Below is a small trained network, with its code and all its weights. Each question gives an input and a class and asks what happens when units are switched off, that is, made to give their printed mean instead of their output.

import numpy as np


def w(rows, s, z=0):
    codes = np.array(rows[::2]) - 128.0
    scale = np.full(codes.shape[1], s)
    scale[-1] = z or s
    return codes * scale


def norm(h):
    return h / np.sqrt((h * h).mean(-1, keepdims=True) + 1e-5)


def f(y):
    return np.maximum(y, 0)


def log_softmax(a):
    a = a - a.max(-1, keepdims=True)
    return a - np.log(np.exp(a).sum(-1, keepdims=True))


def net(x, mask):
    res = np.array(x, float).reshape(1, 6) / 4 @ E
    u = 0
    for l in range(2):
        y = f(norm(res) @ A[l][:, :-1].T + A[l][:, -1])
        res = res + np.where(mask[u : u + 5], y, B[l][:, -1]) @ B[l][:, :-1]
        u += 5
    return log_softmax(norm(res)[-1] @ U[:, :-1].T + U[:, -1])


A, B = {}, {}
E = w([
[115,86,185,144,155,154],'x0',
[111,49,184,184,189,210],'x1',
[117,170,255,146,110,90],'x2',
[15,208,139,112,117,104],'x3',
[138,196,228,110,123,127],'x4',
[169,207,89,137,39,142],'x5',
],0.0034)
A[0] = w([
[228,129,147,119,95,108,254],'0.n0',
[110,139,95,253,81,239,91],'0.n1',
[106,39,63,58,171,127,191],'0.n2',
[103,153,43,139,205,200,177],'0.n3',
[143,99,5,95,189,115,8],'0.n4',
],0.0037,0.00081)
B[0] = w([
[125,111,190,108,148,50,232],'0.n0',
[116,98,137,57,116,91,216],'0.n1',
[140,196,73,84,118,92,253],'0.n2',
[130,255,81,69,118,84,225],'0.n3',
[53,159,65,205,96,156,234],'0.n4',
],0.0065,0.0024)
A[1] = w([
[89,145,133,60,125,24,177],'1.n0',
[255,84,158,112,173,123,145],'1.n1',
[166,94,113,41,185,35,253],'1.n2',
[132,81,97,131,143,160,128],'1.n3',
[90,54,26,165,160,115,129],'1.n4',
],0.0063,0.0022)
B[1] = w([
[204,91,249,131,89,46,253],'1.n0',
[226,75,106,104,87,151,194],'1.n1',
[136,133,166,152,85,173,247],'1.n2',
[88,161,165,1,138,117,153],'1.n3',
[90,199,145,85,115,132,212],'1.n4',
],0.0055,0.0051)
U = w([
[73,189,167,99,148,94,193],'0',
[102,83,41,210,133,154,20],'1',
[59,71,139,184,189,173,65],'2',
[162,74,103,84,162,227,98],'3',
[213,80,184,111,63,100,177],'4',
[86,205,2,75,77,102,172],'5',
[141,139,56,204,211,171,2],'6',
],0.0091,0.0054)

Each question gives the input, the list of numbers given to net, and the class t.
The units are the neurons (one row each of A and B). Each row of codes is followed by its name. A weight is (code - 128) times the scale printed after its matrix; where a second scale follows, it is the last column's (A, B and U).
mask holds one flag per neuron, layer by layer. A switched-off neuron (its flag False) gives its mean, the last column of its row in B, instead of its output. The means were averaged over made-up inputs and are rounded, as every weight is.
A unit's drop is (log p(t) with every unit on - log p(t) with that unit switched off) / (log p(t) with every unit on - log p(t) with every unit switched off).
The circuit of an input: a set's keep is (log p(t) with only the set's units on - log p(t) with every unit switched off) / (log p(t) with every unit on - log p(t) with every unit switched off). Starting from all 10 units, units are removed one at a time, each time the one whose removal leaves the highest keep (on an exact tie, the one counted first), for as long as the keep stays at least 0.8.
units of the circuit, in order: the units of the circuit, biggest drop first
most important unit: the unit with the biggest drop
k most important neurons: the k neurons with the biggest drops, biggest first
k most important neurons of layer l: the k neurons of layer l with the biggest drops, biggest first
drop of u: that unit's drop, to one decimal
input [1,-2,8,8,-6,-1], class 4: 3 most important neurons => [1.n0 0.n4 1.n4]
input [0,5,5,-6,0,-8], class 3: units of the circuit, in order => [1.n0 1.n1]
input [0,8,1,-1,-4,-3], class 0: units of the circuit, in order => [1.n3 1.n4]
input [1,-5,-1,7,0,-7], class 4: 2 most important neurons => [1.n0 0.n4]
input [8,2,2,3,-8,-4], class 0: units of the circuit, in order => [1.n4 0.n2]
input [-7,8,6,2,2,-2], class 2: 3 most important neurons of layer 0 => [0.n3 0.n2 0.n0]
input [4,6,0,2,7,0], class 2: most important unit => 1.n0
input [-5,2,5,4,-5,1], class 4: 2 most important neurons of layer 0 => [0.n4 0.n3]
input [-2,8,0,6,4,-3], class 2: 2 most important neurons of layer 0 => [0.n2 0.n0]
input [-8,-8,-1,-3,4,2], class 4: drop of 0.n0 => 0.1
input [-2,-6,6,2,-5,-3], class 4: drop of 1.n0 => 0.3
input [4,5,2,1,1,1], class 2: drop of 1.n0 => 0.6
input [-5,-2,-6,-8,1,-1], class 5: drop of 1.n0 => 0.1
